Each row is followed by its class number.
[-32  -5  38  35  11 -29 -14   3   4  40 -32  21   1  -9  -7   7  12 -26
 -28   3  20  22 -13 -38  14  -5   5 -22 -88   8  12   2  25 -14] : 1
[ 64 -24 -14  -1  -4  13  -2   1 -19   6 -13  27   5 -13   4  16 -11  19
 -15  37  30   5  13 -29  -4 -16 -16 -12 -32   1 -17 -11  29 -29] : 9
[  6  60  22 -29  74  19 -24   1 -11  20 -29  -8 -12 -13  31  12  18  13
  49   8   7  -5 -14 -23  29 -25  16  10 -84  33 -26   3  -9 -10] : 6
[ 17  21   4  13  -9  -6  11  -4  -4 -12   4  20 -22   3  20   9  -6 -50
  48 -34  47 -11 -43 -71  59  29 -25  14  15 -35   4 -81  -8 -35] : 2
[-11  54  14 -47  51  -3 -27  -1 -13  18 -42 -24  21  -9  21  16  10   7
  54   6   5 -10 -12  -9  44 -20  25   6 -95  40 -29  15  -6 -28] : 3
[ 68 -17 -17   7   4  16  -5   4 -25  25 -16  31  -6  -5   4   6  -9  10
 -11  46  34   6  17 -24   5 -16 -14 -24  -6   1 -14 -20  30 -34] : 5
[ 30   1  11  -3  -7  14  20   7   9  33  55  17 -25   0 -14 -22  -1 -12
 -25  14  44   8  -2   0  37 -11  10 -31  23  -7  -8   4 -21   9] : 4
[  10   44   14  -42   69    8  -16    8  -18    7  -21   -5  -11  -23
   34   14   14   21   49    7    2   -4  -16  -23   19  -23   17   31
 -109   39  -23    7   -9  -16] : 9
[ 40  -9  21 -17   2  25  22   3   8   9  52  22 -24   6 -19 -31  -2  -9
 -31  17  40  12 -16  -4  23  -8   9 -30  15  -2   4  31 -28   7] : 2
[   9   49   32  -49   59    7  -36    8    1   10  -25  -22   26  -10
   28   19   11   14   62    2   11  -11  -16   -6   31  -28   18   10
 -104   51  -28    8  -11  -16] : 9
[ 26  -6  -1  -4   8  19  23   8  28  21  59  22 -31 -11  -9 -13   9  -5
 -33  12  40  -4   4  -6  13 -11   6 -13  20  -7  -7   8 -25  39] : 9
[  8  51  12 -44  57   1 -21   9  -6   9 -24 -19   5 -15  23  12  10  24
  54  12  12 -13 -17 -13  24 -26  15  15 -76  39 -29  10  -8 -15] : 9
[ 33  17  11  -8  -3  13  17   7   5  20  50  37 -28  -8 -15 -18   8  -1
 -35   8  47  26  -9 -11  41 -19  17 -39  27  -7  -8   5 -23  19] : 8
[ 63 -20  -5  -2   2  24  -8   5 -20  18  -9  34 -10  -5   0   7 -28   7
 -12  37  29  14  14 -25 -15 -18 -14 -19  -7  -2  -4 -14  24 -40] : 5
[-15 -10  56  35   8 -28 -29   3   8  26 -50  22   9  -7 -19  20  17  -6
 -27   1  20  28  -3 -36  19  -2   5 -45 -58  13   5  11  17  -5] : 6
[ 22  17   7  -6  -6  -6   2 -10  -5 -20  31  11 -16  18  26  13 -20 -45
  57 -27  45 -25 -33 -70  41  15 -15  42 -12 -27  -4 -85 -25 -31] : 7
[ 83 -34 -17   4 -18  13   1 -12 -17  -5 -42  31  14  -3 -10  17  -9  -1
 -11  22  34   6  14 -44   5 -23 -13 -29 -19  -4 -28  -8  32 -33] : 4
[  0  50  15 -31  74   3 -23   2 -22  16 -13  -9 -11 -17  39  13  14   6
  44  13  -2  -5 -13 -22  27 -29  22  18 -95  32 -18   1 -10 -18] : 0
[-30 -12  42  27  14 -22 -26  -5   0  39 -19  29 -18 -25   0  21   1 -28
 -40   1  19  26  -3 -49   4 -17  10 -22 -73  12   4   7  12 -10] : 0
[ 29  -8  11   1  -1  16  25  14   3  33  49  32 -22 -17  -9 -15   6   4
 -34  16  44  12  -4 -11  33 -17  12 -23   4  -3  -6   3 -25  20] : 9
[  8  52  20 -41  52  11 -36   0 -16  23 -28 -25   6  -1  28  -3   3   1
  55   1  17  -8 -16 -11  32 -16  23  12 -68  45 -23   9 -10 -30] : 2
[ 17  17   6  10   4  -4  12  -8   4 -12  16  25 -36   6  25  23  -6 -63
  50 -27  41 -22 -35 -77  37  15 -18  14   1 -31   0 -91 -12 -34] : 0
[  7  13   1  -5 -15  -3  22 -20  -8 -21   9  30 -24   1  27  14  -5 -60
  50 -32  45  -7 -36 -89  56  12 -14  32 -13 -34  -4 -73 -18 -24] : 3
[ 66 -33  -9  17 -11  23  -9 -17 -18  15 -34  37  -9 -12 -14  19 -17   1
 -28  23  45  18  28 -51  -5 -29  -9 -29 -21  -4 -23  -9  14 -30] : 6
[ 78 -38 -12   9 -20  22  12  -2 -33   1 -42  42  11   1  -8  17  -2   2
 -17  37  27   8   8 -36  -2 -14  -9 -35  -6  -1 -22 -24  36 -36] : 0
[  14   53    8  -43   74   10  -23    0  -16    9  -27   -8   -7   -4
   28    3    9    8   50    9   10    0  -14  -28   17  -31   24   14
 -114   33  -16    8   -2  -22] : 1
[ 61 -35  -7  12 -30  20  -6 -11 -33  17 -33  39  11 -15 -18  11 -25   3
 -37  21  38  21   8 -46  11 -23 -11 -26 -18  -4 -14   5  16 -39] : 2
[   8   50   13  -47   74    1  -24    8  -18   13  -28   -6    1  -18
   35   17   16   28   52    8    5    2  -23  -25   21  -23   17   22
 -108   35  -33   10   -2   -8] : 9
[ 36  14  -6  -1   5  14  19  -6  23  15  63  34 -40 -10  -7 -15   9  -4
 -43  10  43   8   7  -8  25 -23  12 -23  36 -16  -5  10 -30  31] : 8
[ 17  16  -3  12   4 -12  14 -16   9  -2  21  23 -35   3  24  15  -4 -58
  55 -34  43 -27 -35 -73  46  11 -28  18  13 -36  -5 -85 -14 -28] : 4
[ 33 -12  12  -3   7   9  27   7  18  18  47  29 -27 -12  -9 -10  11  -1
 -28  11  41   7  -5  -5  13 -17   5 -24  16  -1  -6   8 -24  25] : 9
[ 14  58  12 -39  55  -7 -41  -7 -15  15 -20  -4  10  -1  15  13  15  14
  50   6  20   2 -14 -17  37 -30  18   4 -66  38 -32  -4 -10 -19] : 8
[ 26  -4   9  -4  18  22  15  11  24  29  65  31 -46 -10  -7 -20  -3 -25
 -30  12  40   3  11 -14  16 -20  17 -19  32 -10   0  15 -33  30] : 5
[ -1  60  16 -50  61   5 -40   6 -11  18 -20 -25   2  -6  27   9   3  13
  64  11  17  -1 -13 -11  25 -26  26   5 -84  39 -22   6 -13 -23] : 5
[ 67 -29 -18   3 -13   9  -4  -9 -29  11 -32  41  -8  -3 -16  16 -22  -4
 -19  24  36  15  15 -50 -10 -27  -3 -32 -25  -1 -14  -5  26 -42] : 1
[ 88 -34 -13  -4 -15  18   1   0 -30  -1 -33  34  16   7  -1  10   0  13
 -13  37  34   3  12 -41   1 -13 -12 -16 -17   3 -29 -23  38 -25] : 7
[ 25  23   6   3  15 -16   2  -7   5 -14  16  13 -21  12  29  13  -9 -46
  50 -30  44 -23 -42 -73  46  18 -28  21  -5 -26  -6 -92  -2 -25] : 7
[  7  53  14 -58  66  -1 -45   1 -19  14  -8 -32  14  -1  24   1   6  15
  60  14  17 -15 -14 -18  27 -31  19  17 -87  49 -33  -6  -4 -18] : 7
[ 86 -19 -25   3 -15  23   5 -14 -29  -6 -40  56   6  -6 -11  14  -4  14
 -29  27  34  15  10 -41   6 -17  -7 -32 -12  -6 -24 -21  36 -31] : 8
[-51   4  31  28  20 -45 -21  -2   6  52 -34  10  -2 -30  -1  16   7 -24
 -34  -1  28  29  -4 -47  22 -12   8 -13 -90   4   0   6  17 -13] : 3
[ 23  -9  17   7  -9  28  25  10   6  39  49  24 -41   2 -14 -24   9 -16
 -31  17  45  13   7  -7  35  -5  16 -36  34  -5 -14  10 -24  21] : 6
[  9  -1  -2  -2  -2   7  28  -2  19  32  46  16 -30  -3 -12 -22   6 -13
 -32  16  39   6   3 -12  26 -20   5 -17  31 -12  -4  16 -31  24] : 3
[  8  58  13 -45  73 -12 -47   3 -15  23 -11 -33  12  -6  31  10  11  13
  57  12  21 -18 -12 -18  28 -32  20  14 -88  46 -34 -12  -3 -18] : 7
[  9  62  10 -47  59   0 -38  -6 -19  11 -25   2   1 -11  14   4   9  18
  43   2  19   9 -13 -30  29 -36  29   1 -68  36 -26  -1  -8 -16] : 8
[ 22  -8  10  -2  -6  20  28   2   3  34  49  21 -17  -4 -14 -30   6  -8
 -22  11  38  17  -7   7  43 -13   1 -28  24  -5 -10   0 -19  15] : 4
[ 67 -25 -17   2  -7  21  -3   5 -22  18 -17  24   9 -11  -2  14 -16  14
 -16  34  36   5  15 -22  -5 -14 -16 -17 -26   7 -22 -22  34 -33] : 9
[ 16  16   5  13  10 -13  13   6  13  -3  11  25 -24  -7  26  25   1 -46
  52 -32  43 -22 -39 -78  42  17 -28  18  -9 -31  -3 -90  -5 -22] : 9
[  15   55   25  -53   70   -2  -40    5  -18    7  -21  -20    8   -2
   36   14   11   19   47    7    4   -3  -21  -20   27  -22   24   14
 -110   44  -29   10    0  -12] : 7
[ 27   3  16  10   2  33  17   2  32  33  55  15 -35   4  -9 -19  -1 -13
 -31  18  43  -2  13  -4  14 -21   5 -24  42 -11  -3  12 -34  26] : 6
[ 25  17   8  12   0   2  11  -6   4 -11   7  21 -24  11  19  12  -6 -54
  48 -37  41 -15 -44 -70  44  25 -28  19   3 -29   6 -77 -16 -33] : 2
[-39  -1  35  37  19 -30 -25   2  13  47 -19   4  -8 -17  -5  16   3 -24
 -37  -2  21  22  -4 -35   9 -12   8 -19 -80   7   3   1   6  -7] : 0
[-55  -1  28  34  21 -42 -21  -7   1  53 -38   9   4 -33  -3  10  13 -22
 -37   1  22  26  -5 -42  24 -15   3 -15 -96  12   4   0  21 -11] : 3
[ 20  20   0   3 -19   5  21 -13 -16 -26  15  23 -24  17  20  15 -19 -46
  50 -22  42 -11 -44 -79  43  14 -12  27  15 -39   0 -84 -26 -27] : 0
[-36 -10  32  35  17 -19 -18  -5  -9  30 -26  25 -11 -32  -2  19   4 -27
 -45   5  10  20  -7 -42   7 -11   8 -12 -83  13   5  -2  22  -9] : 0
[-34  -7  37  28  18 -31 -24  12  17  41 -17  13   0 -30   1  18   9 -12
 -33   1  22  17  -2 -36  10  -4   3 -11 -91   9   2   6  19  -2] : 9
[ 60 -15 -10   9  -6  13 -19  -9 -21  22 -12  18   8  -5   7   7 -16  10
 -30  37  41  -1  21 -31   0 -22  -7  -5 -26  11 -17 -28  30 -26] : 7
[  7  52  22 -32  60  11 -25   2 -13  14 -26 -19  15  -6  20  11   8  10
  40  15  10  -7 -19  -8  30 -32  25   1 -89  42 -21   1 -11 -20] : 0
[  6  -4   0  -2  -3   6  22  -2  24  39  46  15 -33  -7 -10 -22   7 -18
 -36  16  43   7  10 -11  23 -21   7 -23  25  -8  -7  20 -25  21] : 3
[ 67 -36 -20   4 -20   3  -9 -10 -17   9 -17  28  -7  -7 -21  17 -16   1
 -19  27  43  18  23 -51   0 -29 -16 -20 -27  -9 -25  -1  14 -37] : 4
[ 10  48  14 -45  59   3 -33   9  -9  18 -28 -17   4 -13  26  14   9  17
  59   8  18  -9 -12 -27  18 -29  18  15 -85  44 -31   0  -5 -20] : 9
[  6  56  30 -28  47  12 -34   8  -4  15 -33 -21  21 -14  19  10  17   7
  43  -4  12  -7 -18 -12  41 -25  21   3 -83  43 -11   8 -18 -19] : 2
[  6  23  -1  -6 -16 -17  17 -16  -7 -20   1  18 -15  15  17  19 -19 -46
  59 -29  42  -9 -40 -82  52  16 -15  34   0 -41  -4 -65 -28 -32] : 3
[ 34  -9  21 -15   5  22  22  13  16  12  47  36 -18 -13  -8 -10   3  -1
 -24  17  39  12  -8  -7  19 -12  -2 -18  13  -3  -9  10 -12  23] : 9
[ 21  22   9   0 -13  -1  17   5  -2 -25  14  24 -12   6  20  24 -15 -35
  55 -26  43 -14 -41 -76  47  22 -16  40 -13 -35  -3 -77 -21 -20] : 9
[ 70 -22  -7  22 -10  33  -2 -10 -27  27 -20  31  -7  -1  -1   6 -13   5
 -24  39  42   7  21 -30   6 -18 -12 -25  -9   3 -18 -26  22 -34] : 6
[  11   52   22  -35   67    6  -29    8   -8   17  -26  -15   18  -24
   27   21   13   17   45    4   13  -11  -20  -12   34  -33   20    8
 -107   49  -28    1   -8  -13] : 9
[ 45   0  10 -14   4  16  23  -3   9   1  47  46 -25   3 -16 -23   6   2
 -31  17  35  18  -7  -3  21 -14   6 -32  34 -10  -1  11 -16  15] : 8
[ 26  18   4   5  14 -16   3  -1   4 -12  16  12 -25  10  31  12  -5 -50
  54 -31  40 -26 -38 -72  44  18 -29  17   4 -23  -4 -95   3 -29] : 7
[-12  45  13 -49  53  -4 -27  -8 -17  25 -44 -20  14  -6  21   4   7   9
  56   5  12   4 -11 -25  26 -33  24  13 -95  38 -28  13 -13 -27] : 3
[ -2  51  23 -32  61  16 -31  -5 -15  22 -24  -9  -4  -6  31  12  16  12
  51  10   6  -2 -11 -14  30 -19  11   9 -77  33 -28   4  -5 -11] : 6
[ 24  -7  17   5 -11  18  30  12  -1  29  47  33 -21  -8 -13 -17   3  -7
 -41  24  43  21  -7  -6  34 -15  14 -40  25 -13  -3   0 -20  13] : 0
[ 10  57  24 -32  82  19 -27   6  -8  17 -21  -8 -17 -11  22  13  14   8
  43  13   6  -9 -11 -25  21 -26  19  14 -87  37 -25  10 -10  -7] : 6
